Below are the code and all the weights of a small trained network. Each question names an input and a target symbol and asks about switching units off, where a switched-off unit gives its printed mean instead of its output.

import numpy as np


def w(rows, s, z=0):
    codes = np.array(rows[::2]) - 128.0
    scale = np.full(codes.shape[1], s)
    scale[-1] = z or s
    return codes * scale


def norm(h):
    return h / np.sqrt((h * h).mean(-1, keepdims=True) + 1e-5)


def f(y):
    return y / 2 * (1 + np.tanh(0.7978845608 * (y + 0.044715 * y**3)))


def softmax(a):
    e = np.exp(a - a.max(-1, keepdims=True))
    return e / e.sum(-1, keepdims=True)


def log_softmax(a):
    a = a - a.max(-1, keepdims=True)
    return a - np.log(np.exp(a).sum(-1, keepdims=True))


def net(x, mask):
    ids = ['ΔΩαβγεηθμξσφψ'.index(c) for c in x.split()]
    T = len(ids)
    res = E[ids] + P[:T]
    u = 0
    for l in range(2):
        r = norm(res)
        for j in range(2):
            rows = slice(2 * j, 2 * j + 2)
            q, k, v = (r @ M[l][rows].T for M in (Q, K, V))
            z = softmax(np.where(np.tri(T) > 0, q @ k.T / 2**0.5, -1e9)) @ v
            o = O[l][rows]
            res = res + np.where(mask[u + j], z, o[:, -1]) @ o[:, :-1]
        u += 2
        y = f(norm(res) @ A[l][:, :-1].T + A[l][:, -1])
        res = res + np.where(mask[u : u + 4], y, B[l][:, -1]) @ B[l][:, :-1]
        u += 4
    return log_softmax(norm(res)[-1] @ U[:, :-1].T + U[:, -1])


Q, K, V, O, A, B = {}, {}, {}, {}, {}, {}
E = w([
[150,93,114],'Δ',
[142,66,216],'Ω',
[137,148,115],'α',
[149,104,112],'β',
[153,91,116],'γ',
[140,6,123],'ε',
[93,131,70],'η',
[151,164,167],'θ',
[143,188,223],'μ',
[154,148,142],'ξ',
[105,174,116],'σ',
[136,192,147],'φ',
[191,51,171],'ψ',
],0.016)
P = w([
[128,75,254],'0',
[106,141,127],'1',
[203,85,30],'2',
[134,105,114],'3',
[95,142,183],'4',
[193,77,56],'5',
[133,99,121],'6',
[87,141,185],'7',
[193,74,69],'8',
[132,98,122],'9',
[92,135,179],'10',
[190,70,69],'11',
],0.0065)
Q[0] = w([
[106,86,119],'L0H0',
[153,157,90],'L0H0',
[41,255,133],'L0H1',
[102,122,93],'L0H1',
],0.02)
K[0] = w([
[101,197,132],'L0H0',
[184,120,134],'L0H0',
[2,206,110],'L0H1',
[88,113,78],'L0H1',
],0.018)
V[0] = w([
[254,117,178],'L0H0',
[137,190,130],'L0H0',
[59,39,75],'L0H1',
[52,160,69],'L0H1',
],0.0059)
O[0] = w([
[220,253,55,163],'L0H0',
[118,127,74,99],'L0H0',
[10,61,170,251],'L0H1',
[77,134,248,140],'L0H1',
],0.0045,0.0013)
A[0] = w([
[118,250,185,168],'L0N0',
[213,157,200,128],'L0N1',
[66,153,57,253],'L0N2',
[69,242,84,133],'L0N3',
],0.014,0.0024)
B[0] = w([
[111,39,39,255],'L0N0',
[58,250,183,233],'L0N1',
[147,158,93,234],'L0N2',
[5,203,168,223],'L0N3',
],0.012,0.0056)
Q[1] = w([
[150,126,84],'L1H0',
[178,133,122],'L1H0',
[138,108,156],'L1H1',
[1,86,145],'L1H1',
],0.019)
K[1] = w([
[152,107,97],'L1H0',
[94,163,95],'L1H0',
[167,98,167],'L1H1',
[5,89,146],'L1H1',
],0.017)
V[1] = w([
[37,126,80],'L1H0',
[161,171,209],'L1H0',
[164,50,148],'L1H1',
[90,135,254],'L1H1',
],0.0091)
O[1] = w([
[160,166,17,250],'L1H0',
[152,167,223,72],'L1H0',
[141,244,136,4],'L1H1',
[63,103,254,154],'L1H1',
],0.0064,0.0039)
A[1] = w([
[123,71,93,253],'L1N0',
[133,136,198,148],'L1N1',
[75,143,102,119],'L1N2',
[249,115,145,197],'L1N3',
],0.018,0.0037)
B[1] = w([
[202,91,133,227],'L1N0',
[179,94,71,142],'L1N1',
[104,86,150,254],'L1N2',
[97,147,253,166],'L1N3',
],0.019,0.0072)
U = w([
[148,135,150,94],'Δ',
[124,166,156,69],'Ω',
[112,139,129,136],'α',
[189,190,89,154],'β',
[146,138,151,70],'γ',
[137,107,154,108],'ε',
[112,20,139,79],'η',
[120,162,151,254],'θ',
[130,132,152,106],'μ',
[137,218,76,204],'ξ',
[131,107,5,148],'σ',
[106,127,88,122],'φ',
[118,144,227,111],'ψ',
],0.02,0.0077)

Each question gives the input, a string of symbols that net reads in full, and the target symbol t.
The units are the heads (2 rows each of Q, K, V and O) and the neurons (one row each of A and B). Each row of codes is followed by its name. A weight is (code - 128) times the scale printed after its matrix; where a second scale follows, it is the last column's (O, A, B and U).
mask holds one flag per unit, layer by layer, with each layer's heads first. A switched-off unit (its flag False) gives its mean, the last column of its rows in O or B, instead of its output. The means were averaged over made-up inputs and are rounded, as every weight is.
A unit's drop is (log p(t) with every unit on - log p(t) with that unit switched off) / (log p(t) with every unit on - log p(t) with every unit switched off).
The circuit of an input: a set's keep is (log p(t) with only the set's units on - log p(t) with every unit switched off) / (log p(t) with every unit on - log p(t) with every unit switched off). Starting from all 12 units, units are removed one at a time, each time the one whose removal leaves the highest keep (on an exact tie, the one counted first), for as long as the keep stays at least 0.8.
units of the circuit, in order: the units of the circuit, biggest drop first
k most important neurons: the k neurons with the biggest drops, biggest first
top k neurons in layer l: the k neurons of layer l with the biggest drops, biggest first
heads that matter: for each layer, one digit per head in row order, 1 if its drop is at least 0.15 and else 0, layers parted by /
drop when u is switched off: that unit's drop, to one decimal
input θ θ γ β η η Δ ξ, target η: top 3 neurons in layer 0 : L0N0, L0N3, L0N1
input θ η Δ η ψ η α η η η α, target η: units of the circuit, in order : L0H1, L0N0, L1N0
input μ α η σ, target σ: units of the circuit, in order : L0N1, L0N2
input ε θ θ θ θ η ε η η η θ, target η: heads that matter : 00 / 00
input ε ε ε η η β ε α β η, target η: units of the circuit, in order : L0N1, L0H1, L1N0
input θ η η μ σ η η α, target σ: heads that matter : 00 / 10
input θ ε Ω η ε γ σ η α ξ, target ξ: heads that matter : 01 / 00
input ε θ α, target β: top 2 neurons in layer 1 : L1N3, L1N2
input θ θ α, target β: heads that matter : 10 / 01
input η Ω θ α η η θ φ, target η: most important neuron : L0N0
input μ η ε σ, target σ: heads that matter : 01 / 00
input η η η ε α, target η: top 2 neurons in layer 0 : L0N0, L0N2
input ε Δ η η θ η η γ η ψ, target ψ: 3 most important neurons : L0N3, L0N0, L1N3
input γ ε η η α α ξ η θ η Ω α, target ξ: units of the circuit, in order : L0N0, L0H0
input β θ η θ η ψ ψ θ, target η: units of the circuit, in order : L0N0
input ε μ θ, target ξ: 2 most important neurons : L0N1, L1N3
input φ θ α Ω η θ θ φ α θ φ θ, target ξ: units of the circuit, in order : L0H1, L1N0
input α η η η η, target η: 4 most important neurons : L0N1, L0N0, L0N3, L1N3
input φ η η ε η σ α, target σ: heads that matter : 01 / 10
input η η η η ξ, target η: most important neuron : L0N3
input η μ η θ η η ψ, target ψ: 3 most important neurons : L0N3, L1N3, L0N0
input ε η β θ η η β σ, target η: 4 most important neurons : L0N0, L0N1, L0N3, L1N2
input ξ η Δ ξ, target ξ: drop when L1N3 is switched off : 0.1
input ψ η α α θ α θ η η η σ, target η: drop when L1N3 is switched off : 0.0
input φ η ξ η η α η η μ ψ φ, target η: drop when L0N1 is switched off : -0.1
